Below is a small trained network, with its code and all its weights. Each question gives an input and a class and asks what happens when units are switched off, that is, made to give their printed mean instead of their output.

import numpy as np


def w(rows, s, z=0):
    codes = np.array(rows[::2]) - 128.0
    scale = np.full(codes.shape[1], s)
    scale[-1] = z or s
    return codes * scale


def f(y):
    return y / 2 * (1 + np.tanh(0.7978845608 * (y + 0.044715 * y**3)))


def log_softmax(a):
    a = a - a.max(-1, keepdims=True)
    return a - np.log(np.exp(a).sum(-1, keepdims=True))


def net(x, mask):
    res = np.array(x, float).reshape(1, 2) / 4 @ E
    y = f(res @ A[0][:, :-1].T + A[0][:, -1])
    res = res + np.where(mask, y, B[0][:, -1]) @ B[0][:, :-1]
    return log_softmax(res[-1] @ U[:, :-1].T + U[:, -1])


A, B = {}, {}
E = w([
[172,105,176,62,129,254,49,122,142],'x0',
[90,173,147,82,251,110,145,190,53],'x1',
],0.0074)
A[0] = w([
[118,145,142,87,133,207,110,123,151,109],'N0',
[129,125,135,121,193,145,135,163,120,94],'N1',
[108,133,127,105,199,144,116,137,105,110],'N2',
[115,137,121,106,194,139,126,118,105,97],'N3',
[130,152,148,88,182,121,130,138,116,111],'N4',
[128,128,125,142,2,174,120,110,158,94],'N5',
[141,118,136,112,141,223,107,137,116,89],'N6',
[147,116,143,95,137,224,99,128,118,138],'N7',
[125,133,128,124,123,136,122,119,120,254],'N8',
[121,135,137,103,182,127,133,134,112,99],'N9',
[123,126,128,120,175,131,136,131,117,203],'N10',
[136,134,126,154,142,34,138,123,106,104],'N11',
[111,127,115,155,117,53,147,140,144,90],'N12',
],0.015,0.009)
B[0] = w([
[100,154,122,142,138,78,144,90,116,209],'N0',
[153,110,126,148,142,140,103,75,92,171],'N1',
[133,72,115,159,116,165,119,85,112,192],'N2',
[154,130,127,136,139,147,92,88,95,171],'N3',
[144,103,127,145,105,164,112,90,113,183],'N4',
[166,52,128,192,117,171,95,83,87,248],'N5',
[116,160,107,97,106,62,136,73,96,210],'N6',
[103,151,112,116,118,66,167,144,121,255],'N7',
[115,71,128,215,95,109,183,255,197,245],'N8',
[157,117,130,133,116,134,97,89,112,167],'N9',
[133,79,137,180,84,129,146,190,174,207],'N10',
[111,131,101,131,109,64,155,81,106,197],'N11',
[113,139,119,128,99,64,130,77,79,187],'N12',
],0.025,0.0086)
U = w([
[51,167,105,116,106,41,172,80,84,132],'0',
[228,64,142,170,112,186,58,84,94,78],'1',
[114,118,154,141,120,138,161,255,214,254],'2',
[147,175,145,103,132,131,89,106,100,93],'3',
[115,150,144,72,136,155,113,122,121,89],'4',
[144,147,126,79,152,147,108,120,129,93],'5',
[126,152,158,88,135,155,101,114,116,90],'6',
[130,158,151,119,164,152,94,95,123,91],'7',
],0.0099,0.0057)

Each question gives the input, the list of numbers given to net, and the class t.
The units are the neurons (one row each of A and B). Each row of codes is followed by its name. A weight is (code - 128) times the scale printed after its matrix; where a second scale follows, it is the last column's (A, B and U).
mask holds one flag per neuron, in row order. A switched-off neuron (its flag False) gives its mean, the last column of its row in B, instead of its output. The means were averaged over made-up inputs and are rounded, as every weight is.
A unit's drop is (log p(t) with every unit on - log p(t) with that unit switched off) / (log p(t) with every unit on - log p(t) with every unit switched off).
most important unit: the unit with the biggest drop
top k neurons: the k neurons with the biggest drops, biggest first
drop of u: that unit's drop, to one decimal
input [-7,8], class 1: most important unit : N7
input [3,3], class 2: top 3 neurons : (N5, N11, N12)
input [-3,4], class 1: top 3 neurons : (N7, N6, N0)
input [8,8], class 0: top 4 neurons : (N7, N6, N0, N5)
input [-3,-3], class 2: top 2 neurons : (N6, N0)
input [3,-3], class 2: top 2 neurons : (N12, N11)
input [5,-5], class 0: top 3 neurons : (N7, N6, N0)
input [4,5], class 1: top 2 neurons : (N2, N4)
input [-5,6], class 1: drop of N9 : 0.1
input [-4,-6], class 1: drop of N5 : 0.5
input [7,-7], class 0: drop of N0 : 0.9
